Below is a small trained network, with its code and all its weights. Each question gives an input and a class and asks what happens when units are switched off, that is, made to give their printed mean instead of their output.

import numpy as np


def w(rows, s, z=0):
    codes = np.array(rows[::2]) - 128.0
    scale = np.full(codes.shape[1], s)
    scale[-1] = z or s
    return codes * scale


def f(y):
    return np.maximum(y, 0)


def log_softmax(a):
    a = a - a.max(-1, keepdims=True)
    return a - np.log(np.exp(a).sum(-1, keepdims=True))


def net(x, mask):
    res = np.array(x, float).reshape(1, 7) / 4 @ E
    y = f(res @ A[0][:, :-1].T + A[0][:, -1])
    res = res + np.where(mask, y, B[0][:, -1]) @ B[0][:, :-1]
    return log_softmax(res[-1] @ U[:, :-1].T + U[:, -1])


A, B = {}, {}
E = w([
[168,228,78,59],'x0',
[129,125,122,130],'x1',
[165,40,144,7],'x2',
[126,132,137,125],'x3',
[127,131,130,126],'x4',
[39,125,87,85],'x5',
[127,128,128,129],'x6',
],0.014)
A[0] = w([
[75,130,147,179,146],'neuron 1',
[112,117,77,147,98],'neuron 2',
[147,68,203,189,147],'neuron 3',
[121,194,110,99,42],'neuron 4',
[131,185,81,101,148],'neuron 5',
[131,203,112,203,128],'neuron 6',
[47,121,153,145,129],'neuron 7',
[46,127,73,66,167],'neuron 8',
[206,120,114,108,105],'neuron 9',
[212,140,108,50,85],'neuron 10',
[32,118,108,202,147],'neuron 11',
[138,50,159,160,56],'neuron 12',
[101,43,143,52,3],'neuron 13',
[159,217,107,204,32],'neuron 14',
[7,104,119,178,136],'neuron 15',
[134,176,96,97,157],'neuron 16',
[131,57,180,157,73],'neuron 17',
[134,193,75,98,68],'neuron 18',
[34,128,74,64,43],'neuron 19',
],0.012,0.014)
B[0] = w([
[160,192,108,132,210],'neuron 1',
[139,131,108,128,140],'neuron 2',
[46,105,141,220,244],'neuron 3',
[118,179,128,179,154],'neuron 4',
[100,68,199,120,210],'neuron 5',
[55,52,172,151,253],'neuron 6',
[169,165,113,118,196],'neuron 7',
[77,116,102,204,248],'neuron 8',
[157,138,123,69,178],'neuron 9',
[191,151,122,52,212],'neuron 10',
[141,211,68,93,251],'neuron 11',
[131,73,205,82,180],'neuron 12',
[9,161,109,231,204],'neuron 13',
[129,36,201,85,217],'neuron 14',
[160,198,85,78,247],'neuron 15',
[129,120,150,86,206],'neuron 16',
[130,56,126,80,190],'neuron 17',
[54,126,124,244,178],'neuron 18',
[123,6,189,114,187],'neuron 19',
],0.011,0.012)
U = w([
[86,148,92,247,122],'0',
[130,21,160,56,233],'1',
[246,237,40,7,5],'2',
],0.012,0.0014)

Each question gives the input, the list of numbers given to net, and the class t.
The units are the neurons (one row each of A and B). Each row of codes is followed by its name. A weight is (code - 128) times the scale printed after its matrix; where a second scale follows, it is the last column's (A, B and U).
mask holds one flag per neuron, in row order. A switched-off neuron (its flag False) gives its mean, the last column of its row in B, instead of its output. The means were averaged over made-up inputs and are rounded, as every weight is.
A unit's drop is (log p(t) with every unit on - log p(t) with that unit switched off) / (log p(t) with every unit on - log p(t) with every unit switched off).
The circuit of an input: a set's keep is (log p(t) with only the set's units on - log p(t) with every unit switched off) / (log p(t) with every unit on - log p(t) with every unit switched off). Starting from the 12 units with the biggest drops (on a tie, the unit counted first), units are removed one at a time, each time the one whose removal leaves the highest keep (on an exact tie, the one counted first), for as long as the keep stays at least 0.8.
circuit, biggest first: the units of the circuit, biggest drop first
k most important neurons: the k neurons with the biggest drops, biggest first
drop when u is switched off: that unit's drop, to one decimal
input [2,-3,6,-2,3,-1,1], class 2: circuit, biggest first	neuron 6; neuron 10
input [-7,0,5,3,-1,3,6], class 0: circuit, biggest first	neuron 13
input [-1,-6,5,-5,-1,2,1], class 0: 2 most important neurons	neuron 13; neuron 14
input [1,-7,7,-4,4,-1,-5], class 2: circuit, biggest first	neuron 6; neuron 10
input [0,-5,0,5,-7,4,2], class 2: circuit, biggest first	neuron 3; neuron 6
input [-1,-3,3,-7,2,7,-2], class 0: 2 most important neurons	neuron 8; neuron 13
input [0,-1,-1,6,-4,7,8], class 2: 2 most important neurons	neuron 3; neuron 15
input [6,-4,-2,-2,-2,0,2], class 1: 2 most important neurons	neuron 13; neuron 5
input [-1,-4,3,1,1,4,-3], class 0: 2 most important neurons	neuron 14; neuron 8
input [3,-7,-2,6,4,0,-5], class 1: 3 most important neurons	neuron 13; neuron 3; neuron 8
input [8,4,-5,-3,-5,0,0], class 1: 2 most important neurons	neuron 14; neuron 5
input [6,-3,4,-2,-3,-1,6], class 2: 2 most important neurons	neuron 10; neuron 6
input [-5,4,6,5,0,8,5], class 0: 2 most important neurons	neuron 13; neuron 8
input [-6,-1,4,5,-1,5,-6], class 0: circuit, biggest first	neuron 13
input [-7,4,-6,-6,1,4,5], class 2: 2 most important neurons	neuron 15; neuron 11
input [-6,-3,5,-2,-2,6,7], class 0: drop when neuron 13 is switched off	0.7
input [-5,0,4,-3,-3,6,6], class 0: drop when neuron 13 is switched off	0.3
input [8,0,-2,7,-7,-8,-6], class 1: drop when neuron 15 is switched off	0.0
